Here is a tiny trained network, its code and every weight. The questions are about switching its units off for an input and a class, where a switched-off unit gives its printed mean instead of its output.

import numpy as np


def w(rows, s, z=0):
    codes = np.array(rows[::2]) - 128.0
    scale = np.full(codes.shape[1], s)
    scale[-1] = z or s
    return codes * scale


def f(y):
    return y / 2 * (1 + np.tanh(0.7978845608 * (y + 0.044715 * y**3)))


def log_softmax(a):
    a = a - a.max(-1, keepdims=True)
    return a - np.log(np.exp(a).sum(-1, keepdims=True))


def net(x, mask):
    res = np.array(x, float).reshape(1, 4) / 4 @ E
    y = f(res @ A[0][:, :-1].T + A[0][:, -1])
    res = res + np.where(mask, y, B[0][:, -1]) @ B[0][:, :-1]
    return log_softmax(res[-1] @ U[:, :-1].T + U[:, -1])


A, B = {}, {}
E = w([
[216,145,212,203,117,140],'x0',
[140,54,75,66,11,33],'x1',
[205,84,122,38,151,241],'x2',
[72,1,212,59,183,93],'x3',
],0.0063)
A[0] = w([
[59,208,43,89,125,142,255],'N0',
[112,72,179,181,75,44,175],'N1',
[84,84,2,40,53,63,237],'N2',
[100,122,168,173,187,69,229],'N3',
[198,171,176,113,99,187,184],'N4',
[120,135,62,161,167,112,32],'N5',
[201,72,200,137,194,149,195],'N6',
[212,161,140,190,73,113,247],'N7',
[81,196,56,107,202,201,142],'N8',
[169,124,34,112,14,142,221],'N9',
[99,147,80,85,17,87,118],'N10',
[48,207,100,95,178,184,51],'N11',
[125,168,55,181,207,131,202],'N12',
[97,173,158,195,99,75,254],'N13',
[164,191,154,198,96,173,196],'N14',
[180,169,114,62,60,179,241],'N15',
[186,114,213,142,203,124,216],'N16',
],0.0078,0.0037)
B[0] = w([
[230,143,77,54,75,114,198],'N0',
[63,180,56,122,79,47,183],'N1',
[162,91,92,68,205,39,254],'N2',
[110,158,186,104,65,90,176],'N3',
[159,69,230,163,192,204,171],'N4',
[190,149,103,81,170,146,124],'N5',
[37,134,151,52,135,197,185],'N6',
[147,196,208,180,148,75,201],'N7',
[207,136,62,96,51,193,173],'N8',
[209,122,116,132,253,62,220],'N9',
[113,135,37,63,223,72,189],'N10',
[169,141,52,97,54,184,149],'N11',
[142,194,83,112,59,105,171],'N12',
[107,203,144,109,92,53,196],'N13',
[144,182,208,184,85,97,187],'N14',
[229,44,147,181,208,148,191],'N15',
[60,187,138,78,129,206,184],'N16',
],0.007,0.0094)
U = w([
[214,168,67,98,70,180,217],'0',
[134,15,98,147,156,177,52],'1',
[94,106,196,99,169,248,128],'2',
[141,72,159,91,156,57,122],'3',
[96,190,207,206,75,88,252],'4',
[254,83,248,233,167,178,54],'5',
[166,80,73,112,219,8,57],'6',
[48,61,119,120,80,61,4],'7',
],0.007,0.0039)

Each question gives the input, the list of numbers given to net, and the class t.
The units are the neurons (one row each of A and B). Each row of codes is followed by its name. A weight is (code - 128) times the scale printed after its matrix; where a second scale follows, it is the last column's (A, B and U).
mask holds one flag per neuron, in row order. A switched-off neuron (its flag False) gives its mean, the last column of its row in B, instead of its output. The means were averaged over made-up inputs and are rounded, as every weight is.
A unit's drop is (log p(t) with every unit on - log p(t) with that unit switched off) / (log p(t) with every unit on - log p(t) with every unit switched off).
The circuit of an input: a set's keep is (log p(t) with only the set's units on - log p(t) with every unit switched off) / (log p(t) with every unit on - log p(t) with every unit switched off). Starting from the 12 units with the biggest drops (on a tie, the unit counted first), units are removed one at a time, each time the one whose removal leaves the highest keep (on an exact tie, the one counted first), for as long as the keep stays at least 0.8.
units of the circuit, in order: the units of the circuit, biggest drop first
unit that matters most: the unit with the biggest drop
k most important neurons: the k neurons with the biggest drops, biggest first
drop of u: that unit's drop, to one decimal
input [4,-6,-3,6], class 4: unit that matters most	N3
input [1,-8,-5,8], class 4: units of the circuit, in order	(N3, N2)
input [7,-1,0,8], class 2: units of the circuit, in order	(N6, N16)
input [6,4,-3,-7], class 5: 2 most important neurons	(N9, N15)
input [1,-5,5,-6], class 5: 2 most important neurons	(N4, N15)
input [-5,-8,-5,5], class 0: 2 most important neurons	(N11, N8)
input [8,-4,4,4], class 2: 2 most important neurons	(N6, N16)
input [0,3,2,-7], class 6: 2 most important neurons	(N9, N10)
input [-2,-1,-4,0], class 4: drop of N10	0.2
input [-6,-2,-8,-5], class 0: drop of N12	0.1
input [0,-4,6,0], class 2: drop of N16	0.1
